Each row is followed by its class; each block has classes of its own.
[ -9   6   4  -6   9  33  16   2 -10   3  -7  34  -2   8 -29   4   5   3
 -10  11 -12   0  -4   0  -5  20  -7  -9  -2  -6 -16  10  19   4  -2  -4
  -6  -8  27 -48   5   1 -23  31 -23   2  20  26  16   1   6] : k_42
[  7  -2  -1   5  -3 -11   3   9   6  -1   3 -11   4   7  22   0  -1   5
  -6   0 -24  -2   2  -4   7   4   1  10  11   2  -5   5   6   9  -1   1
  -4 -14  31 -17 -10  -5   7   7  -6   8   7  -4  -2   0   4] : k_487
[ -4   4  -3  -2   2   9  -4  -5  -3  -2  -1   6   3   8  -8 -13   0  -1
  -7   4 -28  -2   6   8   7  14  -3  -4  10   1  -4  -1  24   8   4   3
  -9 -16   4 -15  -8  -7  -5  19 -11   1  21   7  -6  -2   1] : k_487
[ -6   6   2  -1  11  18 -23 -10  -9   3  -1   9  -5  11 -18  -2  -5  17
  -8   2  20   0   5  10  17   4   2  -5   2   0 -19   5  12  -3  10   5
 -18 -11  48  -9  12  -7 -21  12  -7   8  14  30   0   1  19] : k_42
[  9   7   1   2  -8   5  70  -1  -2  -2 -11  -1 -26   5  20   1   0   0
   1   7   2  -3   5  -5   2  10   5  30   2  -1   0   2  15  -4   6   0
   9  -8  10  24 -34 -12  -3   1 -26 -14  14   3 -17  -4  -1] : k_59
[-14   1   3   2  -6   4 -83  -8   9   0   9 -19   3   5 -16  -1   0   5
   1   3 -18   1  12  -1  -5  -3  -4 -13   6  -3   8   3   3  11   2  -2
  -8  -1  -5   9 -10  -5   9  -6   4  21  -7 -12   3   1 -23] : k_59
[  2  -1  10  -1  -8  -7 -13  -3 -11   8  -6 -28 -45  11 -13  20   3  23
  14  21  61  -2  -1 -20  17  -9  -3  27 -11  -5 -12  10 -24 -10   2   4
   9   6  83  -1 -28   4 -12 -28 -19  15  -3   1  -8  -1   0] : k_42
[ -8   0  -3   0  -4  21 -40   1   4   0   8 -19 -13   2 -27  -1  -1 -11
  -1   3 -24  -6   8  19  -8  -6  -5 -12   8  -2   9   3   0   5 -11  -2
   5  -1 -36  -6  -8   5  19   3  17   0   0 -10   0   1 -37] : k_59
[ -5   6   5   0  -2  12   9  -7 -10   1  -2   4 -18   1 -14   2  -1   5
  -3  -4 -14  -5   1  16  12  11   1   3   4   3  -8   4  17   7   5  -1
  -5  -8  27  -5  -8  -6 -16  15  -4  -4  11   2  -3  -3 -10] : k_487
[-13   1   5   3  -4 -17 -22 -10  -1  -3  -2   0   5  -4 -32  -6   0  -7
   1   4 -16  -3   2   8   5   3  -3  -9   4   4  11 -10   0  10   2   1
   2  -3 -15  -1  -9   3   8  -6  13  -2   9 -10  -7  -4 -27] : k_59
[  8   8   0  -3   0   5 -21 -12  19   4  -4 -16 -24   0 -17  -4  -5  16
 -14 -14  31   0  17  32   8   5   5   4   9   7   2 -20   1   5  11   2
  -4 -12 -18  44 -25 -21 -15  18  -4 -11 -21  10  -8 -15 -19] : k_59
[  1   7   8  -1  -1  13  31  -4 -12   8  -8  20 -19   8 -19   7   2  15
  -7   1  23  -6  -5  -2  11  12   2  11  -3  -1 -18   7  -5   0   4   3
  -2 -11  60 -17 -11  -7 -26   1  -7   5  14  16  -1  -3  -1] : k_487
[ -5   5   2   3   0   2 -36  -9  -6  -6   6 -26 -22  -5 -31   3   0  -7
   5  -4 -41   0  11  32  -2  10  -3  -9   4   3   6  -8  25  12   0  -4
   1   0  -2   3 -12   1  -2  21   7 -10  -3 -31  -2  -7 -40] : k_59
[-15   9   5   1   0 -15  -5 -13   1  -2 -10  47  29 -12 -26  -3   5   1
 -11 -14 -29  -3  -3   0  -6  12   3 -15   3  10   8  -5   1  19   9   4
 -13  -3 -30  12  -2  -9  -9  -1  19   3   6  -5   2  -4 -20] : k_59
[ -4   8   4   3  -3  12   7  -8 -10  -1  -4  -4 -18  11  -5   2  -2   9
   6  12  11  -1   6 -13   6   5   1  15   5  -2  -7  15  11  -7   9   2
  -4   0  41  12 -11  -6 -11 -13 -13   7  14   9  -9   5   0] : k_487
[-15   6   4   2   1  -7 -68 -12  -4   0  -2 -12  -3  11 -17   0   0   8
   4  18 -25   9  13  -4   3  14   0  -3   8   3   0  -5  33   8  11  -2
  -9  -7  17   4 -20  -7  -8  11 -27  11  12   3  -4  -3   4] : k_59
[  8   4  -9  -4  -3  -5  71  -5  15 -11  -8  14  15  -8  -5 -10   0  -7
 -11  -9  -7  -1   4   7   5  19   3  -1   3   6  10 -22  10   6   7   1
   1 -12 -20   6  -6 -10  -1  13  -2 -26   2 -10  -6 -12 -17] : k_59
[-15   8  18  -2  10 -41 -72 -14 -11  16 -20  30 -18  -1 -50   3   5   8
   0  20  19   5 -11   6   3  11   3  -6  -5   0  -9 -20  -5   7   7   4
   9  -3 -16  -1 -33 -10 -18   5 -16  14  12  40   0 -15  10] : k_42
[  7  -2   0   0  -2   9  -2   0   2   4  -2 -19 -33   3   3   0  -1   0
   3   4  12  -4   3  14  -2  -2   2  13   0  -2  -2   0   1  -8  -2   0
  10   2 -20  24 -18  -3   2   1  -8  -6  -4  14  -6  -3  -1] : k_487
[ -2   7   3   1   5 -22  18 -10  -7   1  -8  18  -5  -8   2  -3  -3   1
   3  -9  -2  -2   2  12   7   9   4   7   1   5  -3  -9  12   1  12  -6
  -1   1  -9  27  -7  -8 -12   4   1  -7  10   5  -9  -6  10] : k_59
[ -1   3   2   3  -4  13  -3   4  -5   4  -4   0 -11  13  -2  -5  -6   3
  -6   8 -27  -6   5  14   6   8  -1   7  11  -2  -8   7  14  10   0   1
  -3 -21  19 -21 -22  -8   2  13 -11   8  23  16  -5   1  -1] : k_487
[-13   8   4   2   5 -20 -67 -12   1   2  -4   0   1  -2 -19 -11  -2   0
  -3  -6 -35   0  11  30   1  16   6 -11  11   7   7 -17  25  16  10  -1
  -6 -13 -45  27 -21 -12  -2  20   5   3   3   2  -4 -10 -10] : k_59
[ -8  -1   2   9 -11 -17 -42  -1  -7  -3   3 -39 -13   1   7   3  -2   0
  15   4 -38  -3   9  -1   5  -5  -1  13   8   2   6   4  12  10   4   2
   3   1  21  15 -28  -1  14 -17   4   8   9 -39 -14   2 -21] : k_42

Next block, with new classes.
[  5  -1  -6 -22  13  -6  -2  -9  31  -3  -1  -2   9 -32   3  19 -12 -36
  30  15 -12 -14   3 -15  -2   1   7  25 -12  -9  -3 -22  -8  -2  -6  -3
 -30   7   1  -7  -1  18 -29  17   4  14   8  27  -7   0 -17] : k_556
[ -1  -1   0 -22  14 -13  -7 -10  19  -1  -1  -9  12 -22   3   6  -9 -25
  22  17 -14 -14  -4  -9   2  -6  -1  17   2  -1  -7 -23  -4 -13  -6   8
 -17   9  11 -11   2  15 -15   4  -1  10   7  24 -10  -4 -15] : k_556
[  1   9   8   1  16 -17  -3  -9  13  -6  -6 -20  11 -19   3   3  -6 -24
  18   9 -11  -8   2   2  16   4  14  -1   0  20   2  -1  -3  -5   3  15
 -21   0   6 -13 -18   8  -3   3   5   9   0  16   0  -3   4] : k_941
[ -7   3 -18  -7  -5  13 -10   0  25 -36   2  -6   6 -14  -6  18 -14 -38
  25  16 -40 -17   9   5  -7  -4  11  14 -19   0  -2 -11 -14  -4 -19 -12
 -33   0  -6 -31  -8  17 -42  39   1  12  16  35  13  19 -10] : k_941
[  3  -2   3 -23  18  -9  -4  -8  14  12  -3  -1  12 -14  12   1  -9 -17
  13  13   0 -14  -5 -13   5  -1  -8  16   3  -5  -1 -16   1 -14  -6  12
 -12   7   3   4   7  11  -7  -8   0   9  -1  11 -14  -8 -10] : k_556
[  2  13   3 -17  12 -20 -10  -5  20  -9  -6  -9  11 -25   3  10  -6 -31
  24  15 -14 -12   1  -6   9   1   5  14  -3   5  -6 -19  -6  -9  -3   8
 -21   0   6  -8  -5  16 -19   9   1  16  10  25 -11  -8 -10] : k_556
[  2  -1   3 -13  17 -15  -4  -6  17   7   1  -9   8 -21   3   9 -10 -16
  20  13   3  -8  -2 -11  -1  -1   0  10  -2  -1   0  -5  -3  -4   3  14
  -8   6   4   1  -1  10 -10  -3   5   7  -3  11 -10  -4  -2] : k_556
[  2   8  -2  -3   4 -12 -10   3  13 -19   3 -10   8 -19  -6  11 -10 -30
  20  10 -24  -6   9   4   6   3  16   6  -6  15   6  -4  -6  -5  -3   0
 -23   0   1 -18 -14  14 -25  19  -1  13  11  24  -2   3   0] : k_941
[  0   6   5 -23  17 -19 -15  -9  15   4   1  -4   9 -19   3   4  -5 -18
  17  18 -10  -2  -8  -8   6   0  -3  21   4   4  -9 -19  -1 -10   0   8
  -6   7  15  -4   4  15  -7  -6   0   9   7  17 -15 -16 -17] : k_556
[ 14  10   6   2  12 -16  -3   1  16   3  -7   0   8 -22   2   6  -1 -29
  12   2   1 -10   5  -2  20   9  12  -5  -7  12   9  -6  -6  -5  -1  12
 -27  -4  -9   3 -16   1 -10   9   7  15   4  10  -4  -2   7] : k_941
[ -3  -4  -4 -17  10  -6  -1  -5  11   2  -3  -9   6 -14   4   6  -5  -9
  17  10  -8  -7  -3  -8  -1  -3   0  12   0  -3  -7 -11  -2  -2   1   8
  -6   7  13  -6   4   9  -8  -3   1   5   3  15  -5  -3 -12] : k_556
[ -4   0  -3 -11  14  -3   3 -10  27  -9  -3 -21  15 -15   9  10 -19 -35
  29  24 -17 -20   7  -2   1   3  10   7 -11   0   0  -2  -8 -16 -15  16
 -33   2  -4 -20 -11  16 -40  15   9  13   2  29   2   7   9] : k_941
[  6  18  -1   7   1 -20 -14   5  17 -29  -2  -1   8 -27 -13  14  -2 -39
  23   3 -27  -7   8  10  22   6  25   5  -9  28   1 -10 -11   1  -1  -1
 -29  -1   0 -18 -21  14 -26  34   2  22  16  28   1   0  -1] : k_941
[ 12  14   2   3  14 -10  -5  -1  16  -8  -2  -9  10 -35  -6  10  -8 -39
  22  10  -8 -12  13   5  17   0  21   6 -11   9  14   4  -4  -4   4  -1
 -29  -3  -5  -7 -24   7 -19  13   5  13   4  10  -5   3   7] : k_941
[ -3  -5  -2 -21   6 -14  -6  -6  18  -3   0  -2   6  -7   3   8 -10 -12
  20  14 -16 -10  -7  -6  -2  -1  -2  17  -2   5 -11 -21  -7  -3  -9   8
  -3   4  13  -7  11  14 -16   7  -1  13   3  21  -8  -5 -14] : k_556
[ -7  -6  -2 -23  10 -12  -4 -14  23  -6   3 -15   6 -22   3  13 -13 -24
  27  19 -16 -12   0  -7  -2  -1  -2  20  -2  -3  -7 -12  -4  -8  -1   7
 -15  10  11 -12   0  20 -25   5   4  10  -1  22  -8   0 -13] : k_556
[ 19  12  16   2  10 -14   0   0   9   1  -3  -5  14 -17   6   7 -13 -35
  17  11  -3 -11   8  -2  16   9  19  -3 -11  16   8   2  -5 -13  -6  17
 -39  -1 -15   2 -11  14 -24  10  10  14  -6   9 -12   1  16] : k_941
